Here is a tiny trained network, its code and every weight. The questions are about switching its units off for an input and a class, where a switched-off unit gives its printed mean instead of its output.

import numpy as np


def w(rows, s, z=0):
    codes = np.array(rows[::2]) - 128.0
    scale = np.full(codes.shape[1], s)
    scale[-1] = z or s
    return codes * scale


def norm(h):
    return h / np.sqrt((h * h).mean(-1, keepdims=True) + 1e-5)


def f(y):
    return y / 2 * (1 + np.tanh(0.7978845608 * (y + 0.044715 * y**3)))


def log_softmax(a):
    a = a - a.max(-1, keepdims=True)
    return a - np.log(np.exp(a).sum(-1, keepdims=True))


def net(x, mask):
    res = np.array(x, float).reshape(1, 8) / 4 @ E
    u = 0
    for l in range(4):
        y = f(norm(res) @ A[l][:, :-1].T + A[l][:, -1])
        res = res + np.where(mask[u : u + 4], y, B[l][:, -1]) @ B[l][:, :-1]
        u += 4
    return log_softmax(norm(res)[-1] @ U[:, :-1].T + U[:, -1])


A, B = {}, {}
E = w([
[182,187,225,92],'x0',
[174,113,57,157],'x1',
[106,123,167,208],'x2',
[88,159,62,96],'x3',
[78,254,81,152],'x4',
[134,194,107,131],'x5',
[206,188,189,204],'x6',
[101,92,124,130],'x7',
],0.0094)
A[0] = w([
[170,155,101,159,79],'0.n0',
[89,114,165,17,1],'0.n1',
[125,116,189,136,135],'0.n2',
[2,53,143,223,47],'0.n3',
],0.0083,0.0052)
B[0] = w([
[112,214,72,85,126],'0.n0',
[122,89,63,13,128],'0.n1',
[171,37,193,253,207],'0.n2',
[58,243,143,184,248],'0.n3',
],0.006,0.0017)
A[1] = w([
[118,151,106,55,197],'1.n0',
[73,90,125,140,5],'1.n1',
[102,173,161,85,18],'1.n2',
[2,127,115,105,107],'1.n3',
],0.017,0.0031)
B[1] = w([
[43,176,138,77,214],'1.n0',
[76,105,169,255,151],'1.n1',
[56,48,219,106,150],'1.n2',
[42,199,94,100,254],'1.n3',
],0.009,0.0054)
A[2] = w([
[120,95,135,172,250],'2.n0',
[71,135,25,112,225],'2.n1',
[148,148,11,72,23],'2.n2',
[150,213,153,140,115],'2.n3',
],0.013,0.0017)
B[2] = w([
[2,65,85,193,172],'2.n0',
[13,193,120,45,255],'2.n1',
[54,118,15,110,195],'2.n2',
[208,197,146,184,191],'2.n3',
],0.0095,0.0067)
A[3] = w([
[186,158,6,181,239],'3.n0',
[80,98,135,181,2],'3.n1',
[119,50,146,73,136],'3.n2',
[53,163,77,167,101],'3.n3',
],0.014,0.0039)
B[3] = w([
[104,103,11,54,217],'3.n0',
[75,123,157,173,149],'3.n1',
[154,86,64,57,173],'3.n2',
[86,168,54,80,254],'3.n3',
],0.011,0.0068)
U = w([
[189,120,248,197,184],'0',
[231,253,80,169,1],'1',
[34,161,76,77,234],'2',
[202,32,133,71,13],'3',
],0.014,0.0057)

Each question gives the input, the list of numbers given to net, and the class t.
The units are the neurons (one row each of A and B). Each row of codes is followed by its name. A weight is (code - 128) times the scale printed after its matrix; where a second scale follows, it is the last column's (A, B and U).
mask holds one flag per neuron, layer by layer. A switched-off neuron (its flag False) gives its mean, the last column of its row in B, instead of its output. The means were averaged over made-up inputs and are rounded, as every weight is.
A unit's drop is (log p(t) with every unit on - log p(t) with that unit switched off) / (log p(t) with every unit on - log p(t) with every unit switched off).
The circuit of an input: a set's keep is (log p(t) with only the set's units on - log p(t) with every unit switched off) / (log p(t) with every unit on - log p(t) with every unit switched off). Starting from the 12 units with the biggest drops (on a tie, the unit counted first), units are removed one at a time, each time the one whose removal leaves the highest keep (on an exact tie, the one counted first), for as long as the keep stays at least 0.8.
circuit, biggest first: the units of the circuit, biggest drop first
top k neurons: the k neurons with the biggest drops, biggest first
top k neurons in layer l: the k neurons of layer l with the biggest drops, biggest first
drop of u: that unit's drop, to one decimal
input [2,-3,-2,7,7,6,6,2], class 1: circuit, biggest first : (2.n3)
input [4,7,8,-2,-7,7,-1,-8], class 3: circuit, biggest first : (2.n1, 1.n3)
input [0,6,-6,2,-8,-2,2,6], class 3: circuit, biggest first : (1.n3, 2.n1)
input [6,-3,4,1,-8,-1,-1,4], class 3: top 2 neurons : (3.n2, 2.n3)
input [0,4,4,-5,1,6,1,3], class 1: circuit, biggest first : (2.n1, 2.n3)
input [8,-7,-5,-8,1,-1,-4,-8], class 3: top 2 neurons : (1.n2, 3.n2)
input [6,-5,-5,-1,-1,-8,4,1], class 3: top 2 neurons in layer 1 : (1.n3, 1.n1)
input [0,6,8,5,5,1,7,1], class 1: top 2 neurons : (2.n3, 1.n3)
input [1,-4,-8,-5,-1,-8,6,4], class 3: top 2 neurons : (3.n2, 2.n3)
input [6,-4,-6,8,-1,-8,3,4], class 3: top 3 neurons in layer 2 : (2.n1, 2.n2, 2.n0)
input [7,-2,-7,1,6,-3,3,1], class 0: top 2 neurons in layer 3 : (3.n3, 3.n0)
input [-2,3,-1,-8,6,6,4,6], class 1: top 4 neurons : (2.n3, 1.n3, 2.n1, 2.n2)
input [7,-7,-5,5,7,3,8,1], class 0: drop of 3.n0 : 0.1
input [8,-7,7,3,7,3,-1,0], class 0: top neuron : (2.n1)
input [8,-5,5,6,-4,2,-1,1], class 3: drop of 1.n3 : 0.1
input [-1,2,2,-8,-8,0,-6,0], class 3: drop of 3.n2 : 0.4
input [6,5,7,-2,-4,-1,-6,5], class 0: top 2 neurons in layer 3 : (3.n0, 3.n3)
input [3,5,8,-4,-6,6,-8,-6], class 3: top 2 neurons in layer 2 : (2.n1, 2.n3)
